Below is a small trained network, with its code and all its weights. Each question gives an input and a class and asks what happens when units are switched off, that is, made to give their printed mean instead of their output.

import numpy as np


def w(rows, s, z=0):
    codes = np.array(rows[::2]) - 128.0
    scale = np.full(codes.shape[1], s)
    scale[-1] = z or s
    return codes * scale


def f(y):
    return y / 2 * (1 + np.tanh(0.7978845608 * (y + 0.044715 * y**3)))


def log_softmax(a):
    a = a - a.max(-1, keepdims=True)
    return a - np.log(np.exp(a).sum(-1, keepdims=True))


def net(x, mask):
    res = np.array(x, float).reshape(1, 6) / 4 @ E
    y = f(res @ A[0][:, :-1].T + A[0][:, -1])
    res = res + np.where(mask, y, B[0][:, -1]) @ B[0][:, :-1]
    return log_softmax(res[-1] @ U[:, :-1].T + U[:, -1])


A, B = {}, {}
E = w([
[144,130,187,169,129,127,52,97,28,223],'x0',
[160,119,176,31,71,185,185,50,127,150],'x1',
[131,141,130,139,121,145,116,124,134,113],'x2',
[139,122,130,139,115,123,129,138,137,138],'x3',
[84,248,178,94,117,72,135,173,161,177],'x4',
[114,127,115,133,133,130,118,84,152,137],'x5',
],0.014)
A[0] = w([
[154,1,61,120,187,177,197,147,188,27,224],'n0',
[97,65,66,128,96,181,178,125,113,59,169],'n1',
[73,189,220,129,123,127,88,132,109,178,75],'n2',
[200,25,127,185,136,155,81,67,25,138,164],'n3',
[71,192,100,109,100,79,198,177,209,94,147],'n4',
[83,150,168,85,130,126,164,153,219,116,117],'n5',
[167,69,178,93,73,181,164,68,102,145,88],'n6',
[157,118,184,33,53,217,179,68,96,149,154],'n7',
[121,156,153,94,124,131,216,116,128,100,118],'n8',
[101,152,162,115,165,97,114,120,102,196,104],'n9',
[106,64,110,157,167,147,58,146,90,126,151],'n10',
[68,125,87,200,185,80,79,192,169,121,254],'n11',
[106,132,99,123,189,76,154,143,190,137,137],'n12',
[161,124,179,48,91,168,173,90,138,153,178],'n13',
],0.0092,0.0068)
B[0] = w([
[179,131,216,211,131,40,99,95,160,128,254],'n0',
[176,118,178,134,119,78,144,101,136,121,197],'n1',
[217,160,192,146,115,70,79,76,160,155,180],'n2',
[94,123,100,108,203,200,151,161,60,119,226],'n3',
[85,243,69,104,156,174,180,163,121,87,223],'n4',
[95,112,79,52,75,168,135,165,183,126,185],'n5',
[156,217,108,76,176,162,224,107,112,93,200],'n6',
[156,172,100,94,113,130,232,89,152,131,234],'n7',
[116,105,117,113,88,128,121,134,170,160,168],'n8',
[139,120,199,153,157,104,124,134,150,120,165],'n9',
[71,78,127,175,119,149,100,136,97,155,177],'n10',
[103,146,161,133,244,103,125,191,68,54,234],'n11',
[119,185,109,133,139,139,139,132,129,90,175],'n12',
[157,129,131,70,99,126,152,96,170,157,206],'n13',
],0.011,0.021)
U = w([
[155,129,179,192,161,10,54,129,123,124,212],'0',
[117,172,49,98,203,203,198,132,85,106,245],'1',
[254,122,171,131,84,78,154,52,160,172,89],'2',
[85,133,33,81,17,181,156,129,189,151,4],'3',
[55,19,98,161,173,216,101,150,43,153,52],'4',
],0.0091,0.0025)

Each question gives the input, the list of numbers given to net, and the class t.
The units are the neurons (one row each of A and B). Each row of codes is followed by its name. A weight is (code - 128) times the scale printed after its matrix; where a second scale follows, it is the last column's (A, B and U).
mask holds one flag per neuron, in row order. A switched-off neuron (its flag False) gives its mean, the last column of its row in B, instead of its output. The means were averaged over made-up inputs and are rounded, as every weight is.
A unit's drop is (log p(t) with every unit on - log p(t) with that unit switched off) / (log p(t) with every unit on - log p(t) with every unit switched off).
The circuit of an input: a set's keep is (log p(t) with only the set's units on - log p(t) with every unit switched off) / (log p(t) with every unit on - log p(t) with every unit switched off). Starting from the 12 units with the biggest drops (on a tie, the unit counted first), units are removed one at a time, each time the one whose removal leaves the highest keep (on an exact tie, the one counted first), for as long as the keep stays at least 0.8.
units of the circuit, in order: the units of the circuit, biggest drop first
top k neurons: the k neurons with the biggest drops, biggest first
drop of u: that unit's drop, to one decimal
input [-2,1,6,-2,0,3], class 2: top neuron => n3
input [-1,1,-7,6,2,-1], class 3: units of the circuit, in order => n11, n3, n0
input [-1,-6,-4,-5,0,0], class 0: top 3 neurons => n3, n6, n7
input [0,4,7,-2,-3,0], class 2: top 2 neurons => n4, n11
input [-5,7,4,-7,0,-6], class 2: top 2 neurons => n0, n1
input [-5,1,3,5,5,-3], class 3: top 4 neurons => n5, n3, n11, n6
input [0,4,6,-1,-6,-2], class 2: top 3 neurons => n0, n4, n11
input [1,-4,-8,1,1,7], class 0: top 2 neurons => n3, n4
input [1,-4,-6,2,-6,2], class 4: top 3 neurons => n3, n10, n2
input [-5,1,4,-2,6,1], class 3: top 2 neurons => n5, n3
input [7,-5,3,-3,0,8], class 4: top 3 neurons => n0, n3, n10
input [1,0,4,1,4,0], class 0: top 3 neurons => n7, n3, n6
input [2,1,-5,-8,1,7], class 2: top 2 neurons => n4, n11
input [-6,2,2,8,0,5], class 2: units of the circuit, in order => n0
input [-5,-5,-5,-6,0,-7], class 0: top 2 neurons => n0, n3
input [6,1,-4,-5,8,-1], class 2: drop of n11 => 0.8
input [2,-6,1,-8,-7,1], class 4: drop of n3 => 0.6
input [6,-2,-2,-4,2,2], class 0: drop of n2 => 0.1
